Below is a small trained network, with its code and all its weights. Each question gives an input and a target symbol and asks what happens when units are switched off, that is, made to give their printed mean instead of their output.

import numpy as np


def w(rows, s, z=0):
    codes = np.array(rows[::2]) - 128.0
    scale = np.full(codes.shape[1], s)
    scale[-1] = z or s
    return codes * scale


def f(y):
    return np.maximum(y, 0)


def softmax(a):
    e = np.exp(a - a.max(-1, keepdims=True))
    return e / e.sum(-1, keepdims=True)


def log_softmax(a):
    a = a - a.max(-1, keepdims=True)
    return a - np.log(np.exp(a).sum(-1, keepdims=True))


def net(x, mask):
    ids = ['γεηθλπστφψω'.index(c) for c in x.split()]
    T = len(ids)
    res = E[ids] + P[:T]
    r = res
    for j in range(2):
        rows = slice(3 * j, 3 * j + 3)
        q, k, v = (r @ M[0][rows].T for M in (Q, K, V))
        z = softmax(np.where(np.tri(T) > 0, q @ k.T / 3**0.5, -1e9)) @ v
        o = O[0][rows]
        res = res + np.where(mask[j], z, o[:, -1]) @ o[:, :-1]
    y = f(res @ A[0][:, :-1].T + A[0][:, -1])
    res = res + np.where(mask[2:10], y, B[0][:, -1]) @ B[0][:, :-1]
    return log_softmax(res[-1] @ U[:, :-1].T + U[:, -1])


Q, K, V, O, A, B = {}, {}, {}, {}, {}, {}
E = w([
[115,172,138],'γ',
[129,183,139],'ε',
[158,157,152],'η',
[96,207,120],'θ',
[155,223,117],'λ',
[132,71,254],'π',
[99,176,174],'σ',
[110,135,163],'τ',
[136,169,145],'φ',
[201,165,167],'ψ',
[126,158,159],'ω',
],0.016)
P = w([
[2,142,82],'0',
[203,138,155],'1',
[186,161,171],'2',
[202,160,183],'3',
[194,163,198],'4',
[202,169,194],'5',
[169,170,201],'6',
[121,173,209],'7',
[179,190,196],'8',
[160,224,182],'9',
],0.0068)
Q[0] = w([
[91,183,79],'h0',
[162,255,159],'h0',
[176,189,153],'h0',
[40,104,97],'h1',
[120,186,205],'h1',
[146,91,22],'h1',
],0.013)
K[0] = w([
[112,109,102],'h0',
[99,45,192],'h0',
[118,71,183],'h0',
[166,97,193],'h1',
[70,155,81],'h1',
[249,164,180],'h1',
],0.012)
V[0] = w([
[172,161,94],'h0',
[198,111,122],'h0',
[139,124,198],'h0',
[202,149,180],'h1',
[148,144,26],'h1',
[144,251,116],'h1',
],0.015)
O[0] = w([
[5,139,85,110],'h0',
[142,92,95,129],'h0',
[180,60,115,205],'h0',
[171,80,2,111],'h1',
[27,96,147,133],'h1',
[69,44,88,249],'h1',
],0.009,0.014)
A[0] = w([
[152,131,130,68],'n0',
[129,156,215,138],'n1',
[125,71,166,80],'n2',
[94,153,194,250],'n3',
[187,131,48,198],'n4',
[170,47,198,190],'n5',
[251,72,118,115],'n6',
[87,102,148,99],'n7',
],0.011,0.0022)
B[0] = w([
[3,97,128,139],'n0',
[222,108,129,173],'n1',
[122,199,174,186],'n2',
[240,197,85,172],'n3',
[129,66,246,166],'n4',
[65,254,92,249],'n5',
[103,91,210,239],'n6',
[86,141,110,167],'n7',
],0.005,0.012)
U = w([
[120,202,133,51],'γ',
[104,153,155,77],'ε',
[136,108,135,135],'η',
[57,140,255,4],'θ',
[40,77,130,204],'λ',
[151,53,181,161],'π',
[159,149,146,10],'σ',
[232,184,100,148],'τ',
[127,150,131,216],'φ',
[163,28,109,201],'ψ',
[174,146,116,188],'ω',
],0.0085,0.0026)

Each question gives the input, a string of symbols that net reads in full, and the target symbol t.
The units are the heads (3 rows each of Q, K, V and O) and the neurons (one row each of A and B). Each row of codes is followed by its name. A weight is (code - 128) times the scale printed after its matrix; where a second scale follows, it is the last column's (O, A, B and U).
mask holds one flag per unit, heads first, then neurons. A switched-off unit (its flag False) gives its mean, the last column of its rows in O or B, instead of its output. The means were averaged over made-up inputs and are rounded, as every weight is.
A unit's drop is (log p(t) with every unit on - log p(t) with that unit switched off) / (log p(t) with every unit on - log p(t) with every unit switched off).
The circuit of an input: a set's keep is (log p(t) with only the set's units on - log p(t) with every unit switched off) / (log p(t) with every unit on - log p(t) with every unit switched off). Starting from all 10 units, units are removed one at a time, each time the one whose removal leaves the highest keep (on an exact tie, the one counted first), for as long as the keep stays at least 0.8.
circuit, biggest first: the units of the circuit, biggest drop first
k most important neurons: the k neurons with the biggest drops, biggest first
which heads matter: for each layer, one digit per head in row order, 1 if its drop is at least 0.15 and else 0, layers parted by /
input π γ η λ ψ λ τ ψ λ ω, target π: circuit, biggest first -> h1; n6; n4; h0
input π π σ θ λ η, target π: circuit, biggest first -> n6; h0
input ψ ψ ω, target ψ: circuit, biggest first -> h1; n5; h0
input ψ λ φ ω λ θ ψ λ τ λ, target ψ: circuit, biggest first -> h1; n5
input λ λ τ ψ θ, target λ: which heads matter -> 01
input π θ λ π η φ, target π: which heads matter -> 11
input λ ε λ, target λ: circuit, biggest first -> h1; h0
input ψ λ π ψ λ ω, target π: circuit, biggest first -> h0; n6
input τ γ τ τ θ ψ, target τ: circuit, biggest first -> h1
input ψ ω η, target ψ: 2 most important neurons -> n5; n2
input τ ε ψ λ ω λ ψ, target τ: circuit, biggest first -> h1; n1
input γ π η, target θ: 2 most important neurons -> n6; n5
input π φ φ γ, target π: 3 most important neurons -> n6; n4; n2
input τ λ σ, target τ: 2 most important neurons -> n3; n1
input τ γ ω, target τ: 2 most important neurons -> n3; n1
input π λ γ φ λ λ λ λ, target π: 2 most important neurons -> n4; n6
input π φ ε τ ω φ λ γ σ, target π: 2 most important neurons -> n6; n4
input λ τ λ φ τ φ θ γ γ, target λ: most important neuron -> n3
input π τ ψ, target θ: 2 most important neurons -> n6; n4
input λ φ θ λ τ ε θ λ, target λ: 2 most important neurons -> n3; n1
